Below is a small trained network, with its code and all its weights. Each question gives an input and a class and asks what happens when units are switched off, that is, made to give their printed mean instead of their output.

import numpy as np


def w(rows, s, z=0):
    codes = np.array(rows[::2]) - 128.0
    scale = np.full(codes.shape[1], s)
    scale[-1] = z or s
    return codes * scale


def norm(h):
    return h / np.sqrt((h * h).mean(-1, keepdims=True) + 1e-5)


def f(y):
    return np.maximum(y, 0)


def log_softmax(a):
    a = a - a.max(-1, keepdims=True)
    return a - np.log(np.exp(a).sum(-1, keepdims=True))


def net(x, mask):
    res = np.array(x, float).reshape(1, 4) / 4 @ E
    u = 0
    for l in range(4):
        y = f(norm(res) @ A[l][:, :-1].T + A[l][:, -1])
        res = res + np.where(mask[u : u + 8], y, B[l][:, -1]) @ B[l][:, :-1]
        u += 8
    return log_softmax(norm(res)[-1] @ U[:, :-1].T + U[:, -1])


A, B = {}, {}
E = w([
[118,88,125,196,60,113,119,186,93,54,34,59],'x0',
[112,37,32,124,251,163,177,187,91,129,63,244],'x1',
[94,146,107,126,137,252,153,57,200,74,85,74],'x2',
[104,8,148,197,164,68,166,32,168,183,129,97],'x3',
],0.0035)
A[0] = w([
[207,209,35,3,168,146,92,142,94,44,134,139,87],'0.n1',
[132,172,93,138,129,242,129,27,173,161,127,120,121],'0.n2',
[164,132,128,220,121,194,181,111,106,79,74,98,70],'0.n3',
[129,96,38,117,146,199,159,121,158,116,85,174,100],'0.n4',
[154,218,109,105,145,172,85,148,118,83,162,178,32],'0.n5',
[150,174,101,101,119,202,96,80,180,108,84,147,43],'0.n6',
[98,123,138,84,123,55,76,154,69,168,182,133,100],'0.n7',
[197,172,33,55,189,156,140,75,174,235,250,113,4],'0.n8',
],0.0035,0.0041)
B[0] = w([
[112,82,199,194,103,156,186,149,108,203,112,119,254],'0.n1',
[104,122,92,126,124,42,142,181,172,139,215,106,252],'0.n2',
[103,135,105,151,126,71,100,191,146,168,154,119,187],'0.n3',
[142,90,76,114,164,155,79,97,92,127,179,112,238],'0.n4',
[87,142,185,171,79,190,178,123,57,189,121,126,183],'0.n5',
[88,144,93,127,91,128,170,186,168,149,163,113,173],'0.n6',
[124,150,66,178,152,78,118,160,128,155,158,128,198],'0.n7',
[2,121,236,86,150,76,78,113,128,22,140,212,214],'0.n8',
],0.0051,0.0028)
A[1] = w([
[124,78,135,167,123,122,77,162,145,143,62,70,113],'1.n1',
[153,122,105,158,94,121,123,163,114,31,45,66,99],'1.n2',
[154,223,114,104,90,196,130,161,104,112,106,155,85],'1.n3',
[195,182,169,89,70,142,95,72,172,116,144,87,85],'1.n4',
[70,110,143,115,138,223,184,103,202,53,74,68,104],'1.n5',
[204,171,184,23,154,198,194,20,253,92,68,184,1],'1.n6',
[144,71,133,167,172,108,185,13,200,171,133,119,82],'1.n7',
[104,138,88,99,139,203,166,82,220,120,129,96,95],'1.n8',
],0.0052,0.0083)
B[1] = w([
[51,182,177,88,99,133,138,118,125,82,144,149,239],'1.n1',
[24,125,190,163,145,99,95,72,152,54,146,225,254],'1.n2',
[64,112,215,119,75,156,227,172,88,227,93,85,189],'1.n3',
[207,69,74,159,205,200,59,70,131,154,165,106,206],'1.n4',
[117,222,40,114,140,35,156,190,80,190,225,175,222],'1.n5',
[172,40,2,13,164,126,153,56,86,47,189,224,128],'1.n6',
[84,112,225,45,43,146,248,200,45,175,102,34,244],'1.n7',
[152,244,70,137,158,25,129,219,134,120,174,141,202],'1.n8',
],0.0045,0.0028)
A[2] = w([
[117,94,149,140,97,135,167,156,138,151,116,111,109],'2.n1',
[254,123,108,64,110,113,150,86,211,77,76,164,1],'2.n2',
[181,130,125,142,118,73,121,142,122,144,118,147,100],'2.n3',
[161,154,129,110,95,170,147,144,109,133,106,135,100],'2.n4',
[136,157,151,67,119,167,115,144,128,117,124,145,110],'2.n5',
[126,159,159,88,160,138,128,92,160,137,126,166,97],'2.n6',
[176,158,151,107,100,128,75,76,149,144,174,75,142],'2.n7',
[145,103,60,62,193,169,141,126,105,125,88,161,115],'2.n8',
],0.0095,0.0092)
B[2] = w([
[129,194,135,70,131,185,132,99,108,141,90,101,199],'2.n1',
[71,199,194,111,66,55,202,216,2,214,193,57,128],'2.n2',
[116,193,47,105,112,137,115,130,167,167,191,96,159],'2.n3',
[89,124,151,126,114,160,167,101,117,195,90,111,155],'2.n4',
[83,142,179,148,88,115,157,142,113,150,110,88,155],'2.n5',
[59,104,168,86,110,69,82,109,118,55,88,195,162],'2.n6',
[217,47,99,167,196,172,129,128,132,109,79,174,253],'2.n7',
[241,102,162,190,118,175,87,102,195,108,122,114,227],'2.n8',
],0.0071,0.0047)
A[3] = w([
[154,124,153,3,63,116,178,81,98,122,63,70,1],'3.n1',
[133,137,141,102,142,76,100,166,143,201,185,194,143],'3.n2',
[132,96,166,55,160,84,156,85,144,149,121,104,102],'3.n3',
[70,157,161,69,97,45,190,172,119,160,165,116,150],'3.n4',
[45,128,100,151,96,90,64,97,106,49,66,142,71],'3.n5',
[107,98,144,90,141,90,178,79,107,180,100,73,73],'3.n6',
[126,166,25,146,120,54,111,178,161,163,177,108,80],'3.n7',
[44,135,186,98,159,135,98,110,180,74,146,185,131],'3.n8',
],0.0069,0.0053)
B[3] = w([
[198,151,113,180,149,146,184,213,96,215,127,103,156],'3.n1',
[52,150,104,84,104,113,147,117,156,43,118,75,213],'3.n2',
[75,212,149,168,53,175,87,121,111,131,114,142,172],'3.n3',
[225,50,110,183,168,183,110,138,141,151,112,163,253],'3.n4',
[65,99,208,2,100,34,79,8,73,63,148,242,188],'3.n5',
[71,176,174,153,67,168,147,237,63,165,78,143,172],'3.n6',
[164,222,39,37,217,93,233,151,227,133,225,6,189],'3.n7',
[116,127,126,50,57,6,42,28,38,64,88,166,224],'3.n8',
],0.0058,0.0068)
U = w([
[25,126,204,37,72,25,55,33,44,28,106,219,253],'0',
[29,200,213,171,50,210,230,230,30,254,67,74,73],'1',
[109,222,1,60,192,58,201,177,207,92,221,30,54],'2',
[251,28,113,244,195,202,37,70,187,85,56,150,95],'3',
],0.0099,0.0027)

Each question gives the input, the list of numbers given to net, and the class t.
The units are the neurons (one row each of A and B). Each row of codes is followed by its name. A weight is (code - 128) times the scale printed after its matrix; where a second scale follows, it is the last column's (A, B and U).
mask holds one flag per neuron, layer by layer. A switched-off neuron (its flag False) gives its mean, the last column of its row in B, instead of its output. The means were averaged over made-up inputs and are rounded, as every weight is.
A unit's drop is (log p(t) with every unit on - log p(t) with that unit switched off) / (log p(t) with every unit on - log p(t) with every unit switched off).
The circuit of an input: a set's keep is (log p(t) with only the set's units on - log p(t) with every unit switched off) / (log p(t) with every unit on - log p(t) with every unit switched off). Starting from the 12 units with the biggest drops (on a tie, the unit counted first), units are removed one at a time, each time the one whose removal leaves the highest keep (on an exact tie, the one counted first), for as long as the keep stays at least 0.8.
units of the circuit, in order: the units of the circuit, biggest drop first
most important unit: the unit with the biggest drop
top k neurons: the k neurons with the biggest drops, biggest first
top k neurons in layer l: the k neurons of layer l with the biggest drops, biggest first
drop of u: that unit's drop, to one decimal
input [4,-3,6,-5], class 2: units of the circuit, in order => 1.n5
input [2,4,-8,-7], class 2: units of the circuit, in order => 2.n3, 3.n7
input [4,-3,8,7], class 2: top 2 neurons => 1.n5, 1.n8
input [-3,-4,-5,-4], class 2: top 2 neurons => 0.n7, 1.n7
input [1,-8,4,8], class 1: top 2 neurons => 1.n7, 2.n8
input [0,-6,8,8], class 1: top 2 neurons => 1.n7, 3.n6
input [-7,-8,-6,-5], class 3: top 2 neurons in layer 3 => 3.n8, 3.n5
input [-1,8,-8,6], class 2: top 3 neurons => 2.n3, 2.n7, 3.n4
input [4,0,8,-7], class 2: top 4 neurons in layer 1 => 1.n5, 1.n8, 1.n7, 1.n2
input [5,2,-4,-6], class 1: top 2 neurons => 1.n3, 0.n8
input [4,-2,7,7], class 1: top 3 neurons => 1.n7, 2.n1, 3.n6
input [1,-4,-5,3], class 2: top 2 neurons => 2.n3, 0.n7
input [2,8,-6,7], class 3: top 2 neurons => 2.n8, 0.n1
input [-7,8,-7,1], class 3: units of the circuit, in order => 2.n8
input [7,-8,-7,4], class 3: top 2 neurons in layer 1 => 1.n5, 1.n8
input [-1,-6,-5,6], class 1: top 2 neurons => 1.n7, 2.n8
input [2,-7,5,0], class 3: top 2 neurons => 2.n7, 1.n4
input [2,6,-4,-5], class 3: top 2 neurons => 2.n8, 1.n7
input [6,-4,8,-8], class 1: drop of 1.n3 => 3.7
input [-3,-4,-8,6], class 2: drop of 0.n7 => 0.9
input [1,-5,-2,3], class 3: most important unit => 2.n7
input [-1,-5,7,8], class 1: drop of 1.n7 => 2.2
input [-2,-6,-8,1], class 2: drop of 0.n7 => 0.1
